Here is a tiny trained network, its code and every weight. The questions are about switching its units off for an input and a class, where a switched-off unit gives its printed mean instead of its output.

import numpy as np


def w(rows, s, z=0):
    codes = np.array(rows[::2]) - 128.0
    scale = np.full(codes.shape[1], s)
    scale[-1] = z or s
    return codes * scale


def f(y):
    return np.maximum(y, 0)


def log_softmax(a):
    a = a - a.max(-1, keepdims=True)
    return a - np.log(np.exp(a).sum(-1, keepdims=True))


def net(x, mask):
    res = np.array(x, float).reshape(1, 5) / 4 @ E
    y = f(res @ A[0][:, :-1].T + A[0][:, -1])
    res = res + np.where(mask, y, B[0][:, -1]) @ B[0][:, :-1]
    return log_softmax(res[-1] @ U[:, :-1].T + U[:, -1])


A, B = {}, {}
E = w([
[170,219,166,174,28,140,161],'x0',
[36,27,121,212,52,144,163],'x1',
[66,173,165,185,144,121,6],'x2',
[83,204,82,181,224,216,189],'x3',
[46,145,254,27,128,231,153],'x4',
],0.0072)
A[0] = w([
[158,133,78,180,123,98,105,78],'neuron 0',
[41,47,143,218,66,150,170,104],'neuron 1',
[170,115,110,193,124,121,114,109],'neuron 2',
[181,93,98,67,111,129,254,143],'neuron 3',
[63,141,227,52,103,189,145,92],'neuron 4',
[163,162,136,87,178,120,105,160],'neuron 5',
[88,58,97,108,229,122,95,85],'neuron 6',
[93,159,153,185,132,124,42,81],'neuron 7',
[182,127,58,187,131,74,126,126],'neuron 8',
[93,167,100,183,189,181,190,129],'neuron 9',
[203,213,146,66,166,112,95,74],'neuron 10',
[100,177,103,159,167,162,162,80],'neuron 11',
[79,167,156,146,134,121,29,77],'neuron 12',
[124,72,128,86,146,107,97,122],'neuron 13',
[176,245,177,198,6,136,159,65],'neuron 14',
[165,78,177,76,34,82,73,96],'neuron 15',
[106,143,140,148,133,120,86,255],'neuron 16',
],0.017,0.0095)
B[0] = w([
[100,149,147,120,162,118,164,179],'neuron 0',
[137,165,50,113,72,137,164,248],'neuron 1',
[107,147,147,124,154,132,142,173],'neuron 2',
[176,76,157,155,137,190,144,215],'neuron 3',
[67,169,161,121,193,141,150,226],'neuron 4',
[122,147,83,132,92,140,133,189],'neuron 5',
[71,62,97,112,126,88,111,198],'neuron 6',
[162,87,156,135,128,118,203,193],'neuron 7',
[85,169,162,118,159,156,134,214],'neuron 8',
[170,154,171,133,107,83,80,211],'neuron 9',
[131,160,67,116,74,127,171,203],'neuron 10',
[150,137,151,135,109,62,131,176],'neuron 11',
[164,75,153,140,123,112,201,192],'neuron 12',
[109,109,127,128,118,98,95,171],'neuron 13',
[79,51,95,115,130,102,85,229],'neuron 14',
[173,167,166,141,108,68,93,223],'neuron 15',
[161,139,140,148,136,253,35,210],'neuron 16',
],0.04,0.018)
U = w([
[49,190,210,110,163,148,154,92],'0',
[142,180,65,115,62,142,159,125],'1',
[178,169,207,163,98,40,67,145],'2',
[62,34,131,109,116,100,69,255],'3',
[175,61,203,190,114,186,180,57],'4',
[174,150,136,163,141,254,17,175],'5',
[176,143,91,158,220,107,94,89],'6',
[208,177,106,93,203,107,78,84],'7',
],0.0099,0.0081)

Each question gives the input, the list of numbers given to net, and the class t.
The units are the neurons (one row each of A and B). Each row of codes is followed by its name. A weight is (code - 128) times the scale printed after its matrix; where a second scale follows, it is the last column's (A, B and U).
mask holds one flag per neuron, in row order. A switched-off neuron (its flag False) gives its mean, the last column of its row in B, instead of its output. The means were averaged over made-up inputs and are rounded, as every weight is.
A unit's drop is (log p(t) with every unit on - log p(t) with that unit switched off) / (log p(t) with every unit on - log p(t) with every unit switched off).
unit that matters most: the unit with the biggest drop
k most important neurons: the k neurons with the biggest drops, biggest first
drop of u: that unit's drop, to one decimal
input [-3,8,6,-4,-1], class 1: unit that matters most : neuron 1
input [-5,6,-8,-1,-4], class 4: 3 most important neurons : (neuron 3; neuron 16; neuron 10)
input [-1,2,0,2,1], class 5: 3 most important neurons : (neuron 15; neuron 10; neuron 14)
input [7,-7,8,6,-5], class 4: 2 most important neurons : (neuron 7; neuron 1)
input [4,-2,-5,-4,-2], class 4: 2 most important neurons : (neuron 3; neuron 16)
input [7,3,8,0,1], class 4: 2 most important neurons : (neuron 7; neuron 12)
input [5,6,6,6,-7], class 0: 3 most important neurons : (neuron 8; neuron 0; neuron 15)
input [-1,1,-6,5,5], class 4: 3 most important neurons : (neuron 3; neuron 15; neuron 16)
input [6,3,-6,5,-5], class 3: 2 most important neurons : (neuron 14; neuron 16)
input [1,-6,6,-5,-2], class 1: 3 most important neurons : (neuron 10; neuron 3; neuron 5)
input [-2,2,8,8,-2], class 2: 2 most important neurons : (neuron 9; neuron 11)
input [0,3,-4,3,-4], class 0: 2 most important neurons : (neuron 16; neuron 8)
input [4,-8,8,-5,2], class 1: 3 most important neurons : (neuron 10; neuron 3; neuron 5)
input [-2,-8,-1,-6,3], class 1: unit that matters most : neuron 10
input [-4,8,-1,-2,-6], class 1: 2 most important neurons : (neuron 1; neuron 4)
input [6,-8,1,-4,-6], class 1: drop of neuron 4 : 1.2
input [4,-2,-7,8,6], class 2: drop of neuron 9 : 2.7
input [1,3,4,-7,-7], class 0: drop of neuron 9 : 0.7
